Below are the code and all the weights of a small trained network. Each question names an input and a target symbol and asks about switching units off, where a switched-off unit gives its printed mean instead of its output.

import numpy as np


def w(rows, s, z=0):
    codes = np.array(rows[::2]) - 128.0
    scale = np.full(codes.shape[1], s)
    scale[-1] = z or s
    return codes * scale


def norm(h):
    return h / np.sqrt((h * h).mean(-1, keepdims=True) + 1e-5)


def f(y):
    return np.maximum(y, 0)


def softmax(a):
    e = np.exp(a - a.max(-1, keepdims=True))
    return e / e.sum(-1, keepdims=True)


def log_softmax(a):
    a = a - a.max(-1, keepdims=True)
    return a - np.log(np.exp(a).sum(-1, keepdims=True))


def net(x, mask):
    ids = ['ηθλξπσ'.index(c) for c in x.split()]
    T = len(ids)
    res = E[ids] + P[:T]
    u = 0
    for l in range(3):
        q, k, v = (norm(res) @ M[l].T for M in (Q, K, V))
        z = softmax(np.where(np.tri(T) > 0, q @ k.T / 3**0.5, -1e9)) @ v
        res = res + np.where(mask[u], z, O[l][:, -1]) @ O[l][:, :-1]
        u += 1
        y = f(norm(res) @ A[l][:, :-1].T + A[l][:, -1])
        res = res + np.where(mask[u : u + 12], y, B[l][:, -1]) @ B[l][:, :-1]
        u += 12
    return log_softmax(norm(res)[-1] @ U[:, :-1].T + U[:, -1])


Q, K, V, O, A, B = {}, {}, {}, {}, {}, {}
E = w([
[89,215,196],'η',
[6,142,73],'θ',
[73,188,182],'λ',
[81,167,140],'ξ',
[81,165,137],'π',
[62,37,231],'σ',
],0.011)
P = w([
[140,220,160],'0',
[162,198,12],'1',
[79,177,146],'2',
[183,139,114],'3',
[72,165,160],'4',
[157,135,94],'5',
[77,161,183],'6',
[152,139,88],'7',
[74,172,196],'8',
],0.011)
Q[0] = w([
[155,118,11],'L0H1',
[148,121,194],'L0H1',
[53,188,106],'L0H1',
],0.013)
K[0] = w([
[213,147,47],'L0H1',
[150,161,31],'L0H1',
[2,41,182],'L0H1',
],0.0056)
V[0] = w([
[221,15,166],'L0H1',
[161,253,58],'L0H1',
[20,80,69],'L0H1',
],0.0054)
O[0] = w([
[169,141,253,5],'L0H1',
[69,197,122,42],'L0H1',
[140,118,181,196],'L0H1',
],0.0077,0.0033)
A[0] = w([
[214,134,111,242],'L0N1',
[148,164,83,24],'L0N2',
[49,104,110,2],'L0N3',
[82,103,93,104],'L0N4',
[88,39,77,169],'L0N5',
[100,68,48,77],'L0N6',
[135,100,201,180],'L0N7',
[255,119,151,49],'L0N8',
[16,174,114,101],'L0N9',
[161,61,91,135],'L0N10',
[67,21,61,165],'L0N11',
[121,238,147,82],'L0N12',
],0.0095,0.0026)
B[0] = w([
[130,16,176,140],'L0N1',
[143,160,111,142],'L0N2',
[145,140,175,173],'L0N3',
[183,139,165,166],'L0N4',
[174,129,160,203],'L0N5',
[101,119,188,166],'L0N6',
[89,133,2,214],'L0N7',
[95,86,90,132],'L0N8',
[152,140,194,253],'L0N9',
[216,102,112,150],'L0N10',
[211,95,211,224],'L0N11',
[144,33,148,208],'L0N12',
],0.0083,0.0063)
Q[1] = w([
[216,121,134],'L1H1',
[109,7,174],'L1H1',
[172,125,103],'L1H1',
],0.012)
K[1] = w([
[165,47,21],'L1H1',
[78,35,203],'L1H1',
[108,123,1],'L1H1',
],0.0091)
V[1] = w([
[203,143,150],'L1H1',
[111,122,161],'L1H1',
[191,2,39],'L1H1',
],0.0056)
O[1] = w([
[123,99,33,117],'L1H1',
[95,195,3,199],'L1H1',
[94,243,89,5],'L1H1',
],0.0055,0.0029)
A[1] = w([
[101,176,173,2],'L1N1',
[124,131,145,86],'L1N2',
[245,63,27,159],'L1N3',
[100,128,129,194],'L1N4',
[111,164,149,149],'L1N5',
[216,101,108,237],'L1N6',
[100,127,164,58],'L1N7',
[248,150,156,198],'L1N8',
[214,191,105,137],'L1N9',
[139,63,187,221],'L1N10',
[85,133,172,109],'L1N11',
[56,108,91,43],'L1N12',
],0.011,0.0021)
B[1] = w([
[136,114,114,148],'L1N1',
[126,138,138,139],'L1N2',
[221,80,132,163],'L1N3',
[132,171,170,148],'L1N4',
[144,112,91,146],'L1N5',
[92,84,88,170],'L1N6',
[136,123,119,161],'L1N7',
[37,132,2,181],'L1N8',
[144,93,118,141],'L1N9',
[169,158,105,250],'L1N10',
[138,165,160,178],'L1N11',
[126,142,106,136],'L1N12',
],0.0088,0.011)
Q[2] = w([
[172,254,123],'L2H1',
[124,33,153],'L2H1',
[180,119,133],'L2H1',
],0.0084)
K[2] = w([
[45,130,114],'L2H1',
[247,15,141],'L2H1',
[118,112,124],'L2H1',
],0.011)
V[2] = w([
[185,121,120],'L2H1',
[189,74,3],'L2H1',
[173,240,124],'L2H1',
],0.0052)
O[2] = w([
[74,127,142,254],'L2H1',
[47,108,97,135],'L2H1',
[187,192,255,198],'L2H1',
],0.0073,0.001)
A[2] = w([
[151,71,107,37],'L2N1',
[128,113,94,63],'L2N2',
[144,183,129,4],'L2N3',
[205,97,150,76],'L2N4',
[89,133,82,41],'L2N5',
[129,163,77,85],'L2N6',
[199,113,129,196],'L2N7',
[109,182,162,124],'L2N8',
[81,77,97,92],'L2N9',
[129,102,142,14],'L2N10',
[7,171,133,212],'L2N11',
[177,101,108,78],'L2N12',
],0.016,0.0031)
B[2] = w([
[138,91,44,217],'L2N1',
[152,107,168,176],'L2N2',
[162,100,172,164],'L2N3',
[116,156,47,232],'L2N4',
[127,199,173,154],'L2N5',
[20,119,219,159],'L2N6',
[134,178,79,254],'L2N7',
[108,43,127,238],'L2N8',
[166,103,100,209],'L2N9',
[112,104,148,135],'L2N10',
[106,254,31,174],'L2N11',
[92,95,69,200],'L2N12',
],0.0084,0.0054)
U = w([
[232,182,183,144],'η',
[96,24,233,116],'θ',
[2,116,185,126],'λ',
[60,232,102,77],'ξ',
[82,171,118,2],'π',
[156,37,69,214],'σ',
],0.009,0.0033)

Each question gives the input, a string of symbols that net reads in full, and the target symbol t.
The units are the heads (3 rows each of Q, K, V and O) and the neurons (one row each of A and B). Each row of codes is followed by its name. A weight is (code - 128) times the scale printed after its matrix; where a second scale follows, it is the last column's (O, A, B and U).
mask holds one flag per unit, layer by layer, with each layer's heads first. A switched-off unit (its flag False) gives its mean, the last column of its rows in O or B, instead of its output. The means were averaged over made-up inputs and are rounded, as every weight is.
A unit's drop is (log p(t) with every unit on - log p(t) with that unit switched off) / (log p(t) with every unit on - log p(t) with every unit switched off).
The circuit of an input: a set's keep is (log p(t) with only the set's units on - log p(t) with every unit switched off) / (log p(t) with every unit on - log p(t) with every unit switched off). Starting from the 12 units with the biggest drops (on a tie, the unit counted first), units are removed one at a time, each time the one whose removal leaves the highest keep (on an exact tie, the one counted first), for as long as the keep stays at least 0.8.
circuit, biggest first: the units of the circuit, biggest drop first
unit that matters most: the unit with the biggest drop
k most important neurons: the k neurons with the biggest drops, biggest first
k most important neurons of layer l: the k neurons of layer l with the biggest drops, biggest first
drop when u is switched off: that unit's drop, to one decimal
input λ σ σ ξ σ η λ ξ, target ξ: 3 most important neurons -> (L1N8, L0N6, L0N7)
input η θ σ λ λ λ, target ξ: 2 most important neurons of layer 0 -> (L0N11, L0N6)
input σ σ λ, target η: circuit, biggest first -> (L2H1, L1N8, L0N11)
input σ θ λ λ λ η ξ, target η: 2 most important neurons -> (L0N11, L1N6)
input σ π θ σ λ ξ θ η σ, target λ: 2 most important neurons -> (L1N8, L1N3)
input σ ξ θ θ, target ξ: unit that matters most -> L0H1
input λ π λ θ σ π η σ π, target θ: 2 most important neurons of layer 1 -> (L1N3, L1N8)
input σ π σ σ η π σ σ λ, target η: 2 most important neurons of layer 1 -> (L1N6, L1N3)
input ξ θ π σ λ σ σ, target λ: 4 most important neurons -> (L1N8, L1N6, L1N3, L2N7)
input λ ξ σ λ λ θ, target λ: 4 most important neurons of layer 0 -> (L0N12, L0N6, L0N7, L0N11)
input σ θ η σ σ σ π, target η: 4 most important neurons -> (L1N3, L0N7, L0N9, L1N8)
input λ π λ λ λ σ η σ π, target θ: 2 most important neurons -> (L1N3, L2N11)
input ξ λ π λ σ λ λ, target θ: 2 most important neurons -> (L1N8, L2N8)
input ξ λ σ, target η: 2 most important neurons of layer 1 -> (L1N8, L1N10)
input λ λ σ λ θ λ, target λ: 2 most important neurons of layer 0 -> (L0N9, L0N11)
input σ θ ξ π π θ λ λ, target λ: 3 most important neurons -> (L1N8, L2N6, L0N7)
input σ λ σ ξ θ ξ, target ξ: 3 most important neurons -> (L1N8, L0N6, L1N3)
input θ λ ξ θ σ σ σ η ξ, target θ: unit that matters most -> L2N8
input σ λ σ θ λ σ η λ σ, target ξ: 3 most important neurons -> (L2N11, L0N7, L1N3)
input λ σ σ η λ θ, target λ: 3 most important neurons of layer 2 -> (L2N6, L2N5, L2N4)
input π λ θ η, target λ: most important neuron -> (L2N6)
input σ λ η, target η: 2 most important neurons of layer 0 -> (L0N11, L0N9)
input σ θ λ σ ξ, target η: 4 most important neurons -> (L1N6, L0N11, L1N10, L0N9)
input λ σ σ η λ ξ η, target θ: 2 most important neurons of layer 2 -> (L2N8, L2N7)
input π θ ξ σ θ η ξ, target θ: 2 most important neurons of layer 2 -> (L2N8, L2N11)
input λ σ θ, target η: drop when L0N4 is switched off -> 0.1
input θ σ σ σ σ σ σ η σ, target ξ: drop when L2N11 is switched off -> 0.7
